Below are the code and all the weights of a small trained network. Each question names an input and a class and asks about switching units off, where a switched-off unit gives its printed mean instead of its output.

import numpy as np


def w(rows, s, z=0):
    codes = np.array(rows[::2]) - 128.0
    scale = np.full(codes.shape[1], s)
    scale[-1] = z or s
    return codes * scale


def norm(h):
    return h / np.sqrt((h * h).mean(-1, keepdims=True) + 1e-5)


def f(y):
    return np.maximum(y, 0)


def log_softmax(a):
    a = a - a.max(-1, keepdims=True)
    return a - np.log(np.exp(a).sum(-1, keepdims=True))


def net(x, mask):
    res = np.array(x, float).reshape(1, 8) / 4 @ E
    u = 0
    for l in range(3):
        y = f(norm(res) @ A[l][:, :-1].T + A[l][:, -1])
        res = res + np.where(mask[u : u + 6], y, B[l][:, -1]) @ B[l][:, :-1]
        u += 6
    return log_softmax(norm(res)[-1] @ U[:, :-1].T + U[:, -1])


A, B = {}, {}
E = w([
[48,232,3,91,57,101,48,38],'x0',
[126,117,128,130,128,130,127,124],'x1',
[124,122,129,129,127,129,128,125],'x2',
[139,130,128,133,126,124,133,122],'x3',
[141,132,132,116,132,125,127,134],'x4',
[142,120,109,121,123,128,141,127],'x5',
[122,127,115,135,127,132,131,129],'x6',
[95,68,119,99,10,7,84,218],'x7',
],0.0052)
A[0] = w([
[152,254,101,148,145,240,89,44,78],'0.n1',
[98,74,123,150,77,28,78,193,139],'0.n2',
[74,234,94,104,66,112,77,34,131],'0.n3',
[173,21,173,126,108,62,128,242,90],'0.n4',
[94,96,79,115,66,14,97,170,2],'0.n5',
[188,117,171,156,219,202,219,134,139],'0.n6',
],0.0047,0.0043)
B[0] = w([
[52,50,111,152,246,40,124,83,236],'0.n1',
[147,81,203,59,81,63,151,142,240],'0.n2',
[152,129,44,110,210,83,63,82,255],'0.n3',
[111,70,36,138,254,111,171,111,244],'0.n4',
[168,169,240,178,50,133,108,44,194],'0.n5',
[53,169,119,113,48,189,29,122,247],'0.n6',
],0.0057,0.0056)
A[1] = w([
[140,198,138,99,39,90,84,102,1],'1.n1',
[42,130,162,124,111,96,67,133,97],'1.n2',
[68,121,62,74,99,128,128,110,178],'1.n3',
[145,94,252,120,82,87,238,155,106],'1.n4',
[131,137,169,141,132,254,136,138,74],'1.n5',
[84,148,114,187,147,226,86,104,128],'1.n6',
],0.0066,0.0042)
B[1] = w([
[116,31,211,75,53,79,51,2,182],'1.n1',
[205,138,126,167,50,156,187,141,199],'1.n2',
[151,152,174,187,134,123,145,172,239],'1.n3',
[124,141,52,135,226,207,107,183,227],'1.n4',
[228,208,102,204,28,164,151,118,195],'1.n5',
[205,163,123,143,111,130,148,170,252],'1.n6',
],0.0078,0.0047)
A[2] = w([
[10,30,140,54,188,143,193,225,16],'2.n1',
[42,156,161,69,23,53,77,40,17],'2.n2',
[129,140,163,128,132,142,164,66,198],'2.n3',
[46,86,41,105,149,114,48,133,109],'2.n4',
[56,68,141,34,175,114,236,254,5],'2.n5',
[217,202,238,197,69,235,238,198,4],'2.n6',
],0.0064,0.0038)
B[2] = w([
[52,127,204,55,193,132,181,141,231],'2.n1',
[169,40,246,63,1,126,109,125,217],'2.n2',
[100,88,125,142,108,97,113,128,177],'2.n3',
[115,164,147,159,151,185,160,166,217],'2.n4',
[41,155,183,59,207,203,215,154,226],'2.n5',
[191,140,103,154,17,142,196,214,253],'2.n6',
],0.0087,0.0054)
U = w([
[252,224,81,245,24,228,234,241,77],'0',
[25,88,231,2,228,195,249,239,2],'1',
[93,238,6,237,232,67,21,7,209],'2',
[149,37,214,27,19,24,14,28,189],'3',
],0.0087,0.0039)

Each question gives the input, the list of numbers given to net, and the class t.
The units are the neurons (one row each of A and B). Each row of codes is followed by its name. A weight is (code - 128) times the scale printed after its matrix; where a second scale follows, it is the last column's (A, B and U).
mask holds one flag per neuron, layer by layer. A switched-off neuron (its flag False) gives its mean, the last column of its row in B, instead of its output. The means were averaged over made-up inputs and are rounded, as every weight is.
A unit's drop is (log p(t) with every unit on - log p(t) with that unit switched off) / (log p(t) with every unit on - log p(t) with every unit switched off).
unit that matters most: the unit with the biggest drop
k most important neurons: the k neurons with the biggest drops, biggest first
k most important neurons of layer l: the k neurons of layer l with the biggest drops, biggest first
drop of u: that unit's drop, to one decimal
input [0,1,8,-8,-7,-3,4,0], class 0: unit that matters most	0.n4
input [0,2,3,2,6,-6,3,-4], class 0: 2 most important neurons of layer 0	(0.n6 0.n3)
input [0,-2,4,-4,-5,-1,2,7], class 1: 2 most important neurons	(0.n6 1.n4)
input [-4,-6,-2,1,5,0,3,0], class 0: 2 most important neurons of layer 0	(0.n6 0.n1)
input [-5,4,-2,-1,2,8,-6,0], class 0: 2 most important neurons	(0.n1 0.n6)
input [7,8,-8,-8,5,-5,-4,0], class 2: 2 most important neurons	(0.n3 0.n2)
input [0,-5,-2,-6,6,7,-3,7], class 1: 2 most important neurons of layer 0	(0.n6 0.n4)
input [0,-2,2,7,3,7,-7,6], class 1: 3 most important neurons	(1.n4 0.n4 0.n6)
input [0,1,8,-4,-8,3,2,-4], class 0: 2 most important neurons of layer 0	(0.n6 0.n3)
input [1,4,4,-8,4,-2,-6,3], class 3: 2 most important neurons	(0.n5 0.n1)
input [2,0,2,-6,8,-7,-3,-6], class 2: drop of 0.n1	0.6
input [1,-5,3,5,8,0,1,-4], class 2: drop of 0.n1	1.1
input [2,-1,3,-6,-6,5,-1,-7], class 2: drop of 0.n1	0.9
